Here is a tiny trained network, its code and every weight. The questions are about switching its units off for an input and a class, where a switched-off unit gives its printed mean instead of its output.

import numpy as np


def w(rows, s, z=0):
    codes = np.array(rows[::2]) - 128.0
    scale = np.full(codes.shape[1], s)
    scale[-1] = z or s
    return codes * scale


def f(y):
    return np.maximum(y, 0)


def log_softmax(a):
    a = a - a.max(-1, keepdims=True)
    return a - np.log(np.exp(a).sum(-1, keepdims=True))


def net(x, mask):
    res = np.array(x, float).reshape(1, 7) / 4 @ E
    y = f(res @ A[0][:, :-1].T + A[0][:, -1])
    res = res + np.where(mask, y, B[0][:, -1]) @ B[0][:, :-1]
    return log_softmax(res[-1] @ U[:, :-1].T + U[:, -1])


A, B = {}, {}
E = w([
[113,75,92,122,192,79,148],'x0',
[201,152,196,183,202,174,84],'x1',
[83,193,103,166,102,112,1],'x2',
[92,21,166,85,122,106,99],'x3',
[219,166,120,97,116,32,130],'x4',
[144,103,164,254,91,77,134],'x5',
[174,112,178,125,50,170,136],'x6',
],0.009)
A[0] = w([
[76,162,100,130,198,215,84,127],'n0',
[131,84,155,160,123,145,160,251],'n1',
[110,104,141,109,148,113,112,24],'n2',
[151,74,143,6,81,157,182,86],'n3',
[162,117,181,175,46,145,50,54],'n4',
[126,101,167,98,148,39,58,184],'n5',
[49,179,61,65,116,161,68,147],'n6',
[92,154,94,146,196,230,84,127],'n7',
[131,94,68,101,157,76,118,196],'n8',
[128,136,193,174,57,154,33,161],'n9',
[212,225,136,132,92,97,101,155],'n10',
[186,106,154,54,111,122,187,219],'n11',
[75,141,50,66,87,61,97,198],'n12',
[106,79,146,148,122,151,118,131],'n13',
[119,71,112,123,162,191,141,82],'n14',
[124,172,116,135,117,90,150,157],'n15',
],0.012,0.0033)
B[0] = w([
[166,112,195,60,134,120,98,215],'n0',
[86,158,136,130,95,34,122,200],'n1',
[129,98,147,130,145,107,105,147],'n2',
[162,80,106,58,132,158,150,234],'n3',
[108,187,196,86,128,59,106,202],'n4',
[162,82,95,243,205,62,81,199],'n5',
[1,76,156,102,60,70,177,240],'n6',
[183,138,182,54,146,161,67,215],'n7',
[103,94,128,165,106,35,86,207],'n8',
[87,164,204,73,102,75,152,220],'n9',
[216,243,129,106,203,147,141,224],'n10',
[145,81,83,73,110,155,154,229],'n11',
[107,139,133,183,111,38,155,249],'n12',
[122,196,125,138,99,94,122,171],'n13',
[119,119,238,95,135,85,128,182],'n14',
[152,160,121,131,133,89,161,170],'n15',
],0.0093,0.012)
U = w([
[119,16,95,168,116,101,103,159],'0',
[73,184,111,226,74,80,162,253],'1',
[112,111,154,11,55,148,149,134],'2',
[111,144,108,195,129,198,92,49],'3',
[168,201,205,121,172,118,79,160],'4',
[115,119,79,145,90,209,57,37],'5',
[254,191,47,146,212,183,139,85],'6',
[101,125,109,200,134,240,95,61],'7',
],0.0091,0.0051)

Each question gives the input, the list of numbers given to net, and the class t.
The units are the neurons (one row each of A and B). Each row of codes is followed by its name. A weight is (code - 128) times the scale printed after its matrix; where a second scale follows, it is the last column's (A, B and U).
mask holds one flag per neuron, in row order. A switched-off neuron (its flag False) gives its mean, the last column of its row in B, instead of its output. The means were averaged over made-up inputs and are rounded, as every weight is.
A unit's drop is (log p(t) with every unit on - log p(t) with that unit switched off) / (log p(t) with every unit on - log p(t) with every unit switched off).
The circuit of an input: a set's keep is (log p(t) with only the set's units on - log p(t) with every unit switched off) / (log p(t) with every unit on - log p(t) with every unit switched off). Starting from the 12 units with the biggest drops (on a tie, the unit counted first), units are removed one at a time, each time the one whose removal leaves the highest keep (on an exact tie, the one counted first), for as long as the keep stays at least 0.8.
units of the circuit, in order: the units of the circuit, biggest drop first
most important unit: the unit with the biggest drop
k most important neurons: the k neurons with the biggest drops, biggest first
drop when u is switched off: that unit's drop, to one decimal
input [-4,5,0,-6,-8,-7,-8], class 2: most important unit	n6
input [7,1,7,5,-2,2,-4], class 0: 2 most important neurons	[n5; n10]
input [2,-4,-2,2,1,4,4], class 0: units of the circuit, in order	[n9; n10]
input [-2,5,-4,8,-1,7,-1], class 1: units of the circuit, in order	[n7; n1]
input [3,7,5,-4,4,4,-8], class 6: units of the circuit, in order	[n10; n6; n4]
input [-5,-7,-7,-8,2,0,4], class 6: units of the circuit, in order	[n6; n10; n9]
input [1,7,-4,4,6,4,-6], class 0: 2 most important neurons	[n5; n7]
input [5,-2,5,4,6,4,-1], class 1: 2 most important neurons	[n12; n3]
input [-5,-3,2,7,5,5,-1], class 1: 2 most important neurons	[n7; n0]
input [6,7,4,6,3,1,-3], class 0: 2 most important neurons	[n5; n10]
input [-5,-6,-8,-6,4,-1,-1], class 6: 3 most important neurons	[n6; n9; n10]
input [2,-1,6,-7,7,-4,-3], class 1: 2 most important neurons	[n6; n12]
input [-3,-3,8,-6,1,3,0], class 4: 2 most important neurons	[n10; n4]
input [-3,7,-6,6,1,7,8], class 2: units of the circuit, in order	[n11]
input [-3,-7,8,-6,4,-2,4], class 1: 2 most important neurons	[n6; n12]
input [-1,7,5,-6,-7,-3,-7], class 2: 2 most important neurons	[n6; n5]
input [1,-7,-2,4,-3,2,-3], class 1: drop when n13 is switched off	0.2
input [-8,8,2,6,-8,-8,-7], class 2: drop when n6 is switched off	1.2
input [6,7,-5,4,-2,4,-2], class 0: drop when n5 is switched off	0.1
input [2,-6,3,2,2,2,-4], class 1: units of the circuit, in order	[n12]
input [0,-2,-2,-5,3,2,8], class 6: drop when n10 is switched off	0.3
